Below is a small trained network, with its code and all its weights. Each question gives an input and a target symbol and asks what happens when units are switched off, that is, made to give their printed mean instead of their output.

import numpy as np


def w(rows, s, z=0):
    codes = np.array(rows[::2]) - 128.0
    scale = np.full(codes.shape[1], s)
    scale[-1] = z or s
    return codes * scale


def f(y):
    return np.maximum(y, 0)


def softmax(a):
    e = np.exp(a - a.max(-1, keepdims=True))
    return e / e.sum(-1, keepdims=True)


def log_softmax(a):
    a = a - a.max(-1, keepdims=True)
    return a - np.log(np.exp(a).sum(-1, keepdims=True))


def net(x, mask):
    ids = ['ΓΘΦΨαβεμξπτω'.index(c) for c in x.split()]
    T = len(ids)
    res = E[ids] + P[:T]
    u = 0
    for l in range(2):
        r = res
        for j in range(3):
            rows = slice(4 * j, 4 * j + 4)
            q, k, v = (r @ M[l][rows].T for M in (Q, K, V))
            z = softmax(np.where(np.tri(T) > 0, q @ k.T / 4**0.5, -1e9)) @ v
            o = O[l][rows]
            res = res + np.where(mask[u + j], z, o[:, -1]) @ o[:, :-1]
        u += 3
        y = f(res @ A[l][:, :-1].T + A[l][:, -1])
        res = res + np.where(mask[u : u + 8], y, B[l][:, -1]) @ B[l][:, :-1]
        u += 8
    return log_softmax(res[-1] @ U[:, :-1].T + U[:, -1])


Q, K, V, O, A, B = {}, {}, {}, {}, {}, {}
E = w([
[148,119,126,130,138],'Γ',
[211,159,80,56,138],'Θ',
[183,116,140,142,49],'Φ',
[120,123,154,102,228],'Ψ',
[118,146,174,119,92],'α',
[204,87,144,228,100],'β',
[75,182,240,188,188],'ε',
[211,94,254,163,42],'μ',
[123,154,102,150,209],'ξ',
[119,147,96,211,176],'π',
[111,134,184,118,59],'τ',
[169,116,54,135,201],'ω',
],0.016)
P = w([
[185,138,158,61,142],'0',
[143,53,162,212,184],'1',
[176,222,155,108,96],'2',
[2,100,180,103,126],'3',
[199,206,143,152,104],'4',
[134,45,219,47,71],'5',
[195,222,143,160,106],'6',
[180,24,225,198,216],'7',
[189,220,140,144,86],'8',
[57,21,195,15,12],'9',
[225,211,105,180,125],'10',
[206,108,168,50,192],'11',
],0.0088)
Q[0] = w([
[156,133,109,63,97],'0.h1',
[105,127,156,196,91],'0.h1',
[199,57,129,133,97],'0.h1',
[101,89,122,153,94],'0.h1',
[95,91,145,179,166],'0.h2',
[106,110,71,123,118],'0.h2',
[132,188,42,162,87],'0.h2',
[255,96,129,189,203],'0.h2',
[113,107,114,178,148],'0.h3',
[133,199,91,151,67],'0.h3',
[84,45,150,29,145],'0.h3',
[93,202,142,157,151],'0.h3',
],0.01)
K[0] = w([
[204,97,227,72,60],'0.h1',
[82,126,184,150,200],'0.h1',
[93,31,110,100,121],'0.h1',
[52,107,66,161,196],'0.h1',
[209,109,127,168,156],'0.h2',
[138,208,142,164,221],'0.h2',
[193,214,143,157,131],'0.h2',
[72,64,99,10,39],'0.h2',
[208,107,158,41,137],'0.h3',
[255,179,157,231,159],'0.h3',
[46,96,111,83,253],'0.h3',
[122,140,126,194,141],'0.h3',
],0.0086)
V[0] = w([
[115,204,123,145,154],'0.h1',
[198,165,124,115,69],'0.h1',
[68,32,149,134,151],'0.h1',
[135,106,194,162,183],'0.h1',
[106,53,147,209,188],'0.h2',
[130,113,51,174,154],'0.h2',
[74,105,170,171,189],'0.h2',
[103,161,190,91,56],'0.h2',
[141,202,213,119,1],'0.h3',
[12,126,81,105,186],'0.h3',
[111,83,143,83,135],'0.h3',
[210,127,135,59,81],'0.h3',
],0.0082)
O[0] = w([
[41,141,48,203,98,128],'0.h1',
[120,98,117,180,254,158],'0.h1',
[121,88,174,47,68,106],'0.h1',
[197,176,127,60,105,187],'0.h1',
[247,168,113,176,208,111],'0.h2',
[146,74,63,171,190,60],'0.h2',
[189,182,147,115,211,113],'0.h2',
[93,122,108,31,76,182],'0.h2',
[75,160,108,39,72,212],'0.h3',
[123,33,72,183,189,2],'0.h3',
[115,53,197,102,105,115],'0.h3',
[130,81,189,40,91,182],'0.h3',
],0.0048,0.0075)
A[0] = w([
[1,76,109,135,106,61],'0.n1',
[104,113,205,142,157,41],'0.n2',
[165,100,69,155,119,175],'0.n3',
[67,170,97,96,201,2],'0.n4',
[128,129,129,31,111,71],'0.n5',
[104,143,108,177,168,106],'0.n6',
[171,149,139,84,73,234],'0.n7',
[114,167,115,155,99,38],'0.n8',
],0.011,0.0019)
B[0] = w([
[127,5,153,57,181,135],'0.n1',
[3,114,74,173,153,154],'0.n2',
[109,245,176,71,115,136],'0.n3',
[206,3,238,78,127,146],'0.n4',
[106,40,191,101,121,215],'0.n5',
[125,164,85,35,46,140],'0.n6',
[85,144,54,209,148,247],'0.n7',
[179,219,48,107,176,147],'0.n8',
],0.0058,0.014)
Q[1] = w([
[195,216,60,70,104],'1.h1',
[143,87,240,112,197],'1.h1',
[18,152,115,174,171],'1.h1',
[97,176,72,2,102],'1.h1',
[103,255,104,82,92],'1.h2',
[155,143,178,97,103],'1.h2',
[54,226,102,146,133],'1.h2',
[226,111,79,126,66],'1.h2',
[69,115,148,62,146],'1.h3',
[113,68,181,190,186],'1.h3',
[143,115,188,155,169],'1.h3',
[121,127,36,130,135],'1.h3',
],0.0086)
K[1] = w([
[6,144,94,159,157],'1.h1',
[138,32,149,100,189],'1.h1',
[128,193,142,80,143],'1.h1',
[81,113,157,191,71],'1.h1',
[141,178,119,156,34],'1.h2',
[124,137,120,72,117],'1.h2',
[185,38,143,254,2],'1.h2',
[101,183,56,92,134],'1.h2',
[194,62,103,204,63],'1.h3',
[162,80,87,171,83],'1.h3',
[167,112,196,70,144],'1.h3',
[153,186,126,187,77],'1.h3',
],0.0095)
V[1] = w([
[112,90,54,117,133],'1.h1',
[209,56,144,141,103],'1.h1',
[53,148,160,201,121],'1.h1',
[169,88,105,79,112],'1.h1',
[86,201,108,10,204],'1.h2',
[168,160,110,116,93],'1.h2',
[151,162,41,104,146],'1.h2',
[117,113,153,151,111],'1.h2',
[160,161,156,195,2],'1.h3',
[140,178,25,120,120],'1.h3',
[219,92,86,88,90],'1.h3',
[114,118,167,212,166],'1.h3',
],0.009)
O[1] = w([
[116,142,103,210,165,21],'1.h1',
[187,6,121,120,81,84],'1.h1',
[96,238,200,47,103,176],'1.h1',
[152,65,80,180,125,106],'1.h1',
[2,198,158,226,148,153],'1.h2',
[170,108,79,180,112,159],'1.h2',
[135,144,155,125,81,22],'1.h2',
[146,122,89,140,162,158],'1.h2',
[184,152,36,96,72,172],'1.h3',
[65,95,80,142,162,4],'1.h3',
[161,7,98,160,85,73],'1.h3',
[152,140,224,105,103,101],'1.h3',
],0.0068,0.0043)
A[1] = w([
[94,10,95,184,158,66],'1.n1',
[148,106,106,103,64,4],'1.n2',
[64,161,114,93,120,113],'1.n3',
[187,191,27,165,72,189],'1.n4',
[135,113,194,170,80,198],'1.n5',
[116,218,126,153,121,161],'1.n6',
[138,90,171,213,151,232],'1.n7',
[110,167,118,153,33,17],'1.n8',
],0.011,0.0035)
B[1] = w([
[140,193,147,209,2,181],'1.n1',
[118,208,131,111,50,169],'1.n2',
[124,103,151,205,139,212],'1.n3',
[147,33,133,108,160,222],'1.n4',
[89,135,90,119,227,195],'1.n5',
[78,84,47,54,130,246],'1.n6',
[202,150,75,145,137,190],'1.n7',
[195,107,140,82,166,207],'1.n8',
],0.0081,0.011)
U = w([
[125,93,166,126,140,147],'Γ',
[26,84,81,165,29,127],'Θ',
[89,56,123,84,46,170],'Φ',
[146,144,206,96,223,253],'Ψ',
[42,66,180,116,124,111],'α',
[214,82,144,73,146,114],'β',
[96,245,118,91,156,105],'ε',
[170,177,255,57,80,47],'μ',
[141,172,113,139,169,105],'ξ',
[94,89,25,125,180,191],'π',
[37,4,226,104,105,148],'τ',
[160,194,76,146,123,52],'ω',
],0.0066,0.0036)

Each question gives the input, a string of symbols that net reads in full, and the target symbol t.
The units are the heads (4 rows each of Q, K, V and O) and the neurons (one row each of A and B). Each row of codes is followed by its name. A weight is (code - 128) times the scale printed after its matrix; where a second scale follows, it is the last column's (O, A, B and U).
mask holds one flag per unit, layer by layer, with each layer's heads first. A switched-off unit (its flag False) gives its mean, the last column of its rows in O or B, instead of its output. The means were averaged over made-up inputs and are rounded, as every weight is.
A unit's drop is (log p(t) with every unit on - log p(t) with that unit switched off) / (log p(t) with every unit on - log p(t) with every unit switched off).
The circuit of an input: a set's keep is (log p(t) with only the set's units on - log p(t) with every unit switched off) / (log p(t) with every unit on - log p(t) with every unit switched off). Starting from the 12 units with the biggest drops (on a tie, the unit counted first), units are removed one at a time, each time the one whose removal leaves the highest keep (on an exact tie, the one counted first), for as long as the keep stays at least 0.8.
circuit, biggest first: the units of the circuit, biggest drop first
most important unit: the unit with the biggest drop
top k neurons: the k neurons with the biggest drops, biggest first
top k neurons in layer l: the k neurons of layer l with the biggest drops, biggest first
which heads matter: for each layer, one digit per head in row order, 1 if its drop is at least 0.15 and else 0, layers parted by /
input π π Θ Ψ τ α, target Ψ: top 2 neurons : (0.n7; 0.n2)
input Θ Ψ β μ ξ Θ β Φ, target Θ: circuit, biggest first : (1.h1; 1.n1; 0.n2)
input ε Φ Θ π Ψ β ω, target β: most important unit : 1.h2
input β Θ Θ Θ π Φ, target Θ: which heads matter : 000 / 101
input ε Θ ε Ψ μ Ψ Ψ, target Ψ: which heads matter : 000 / 001
input τ α τ ω ω ξ ε, target ε: which heads matter : 100 / 100
input Θ Θ ξ ξ, target Θ: circuit, biggest first : (1.n1; 1.h1; 0.h3)
input Θ τ μ π, target τ: top 2 neurons : (0.n1; 0.n5)
input α ξ ε Φ μ Θ Θ ε ξ ε Θ, target ε: which heads matter : 000 / 101
input β τ μ β π Ψ Γ ε Γ, target ε: top 3 neurons in layer 0 : (0.n2; 0.n5; 0.n4)
input Θ Φ Φ π Θ Θ ξ Θ, target Θ: top 2 neurons : (1.n1; 1.n8)
input Ψ Θ Γ β Γ π ω Ψ Ψ Θ, target Ψ: circuit, biggest first : (0.h2; 0.h3; 1.n6; 1.h3)
input Γ Ψ Γ Ψ α ω, target Ψ: top 2 neurons in layer 0 : (0.n3; 0.n2)
input Γ π Θ, target π: which heads matter : 001 / 001
input ω β Γ ξ Θ, target β: circuit, biggest first : (1.h2; 0.h1; 0.h3)
input τ π Θ, target π: circuit, biggest first : (0.h3; 1.h3; 1.n4)
input π μ ξ, target μ: most important unit : 0.n4
input Ψ ε Φ μ τ Θ Θ π, target Θ: circuit, biggest first : (1.h1; 1.n1)
input Ψ Φ Φ Θ ξ α ω ω ξ β ξ, target β: circuit, biggest first : (1.h2; 1.n4)
input Γ Γ τ ω β Θ τ, target β: top 3 neurons in layer 1 : (1.n8; 1.n4; 1.n1)
input ω ω α τ, target ω: most important unit : 0.h2
input Θ α ξ π ξ ξ β Θ ξ Ψ, target Θ: circuit, biggest first : (1.n1; 1.h1; 0.h3)
input α Θ β Ψ Θ μ, target Ψ: top 3 neurons : (1.n5; 0.n4; 1.n7)
input β μ ε Θ τ ε Θ β ε Θ Φ μ, target Θ: top 2 neurons in layer 0 : (0.n5; 0.n2)
input Θ β τ Θ Ψ Θ ε α, target Θ: circuit, biggest first : (1.h1; 1.n1; 0.n2)
input β β ξ Φ β β α, target β: which heads matter : 000 / 010
input Θ μ β Θ, target μ: which heads matter : 010 / 101
input π μ Θ, target μ: most important unit : 0.n5
input α Φ ε Γ ε β Ψ Θ Θ ω, target Θ: top 3 neurons in layer 1 : (1.n1; 1.n8; 1.n4)
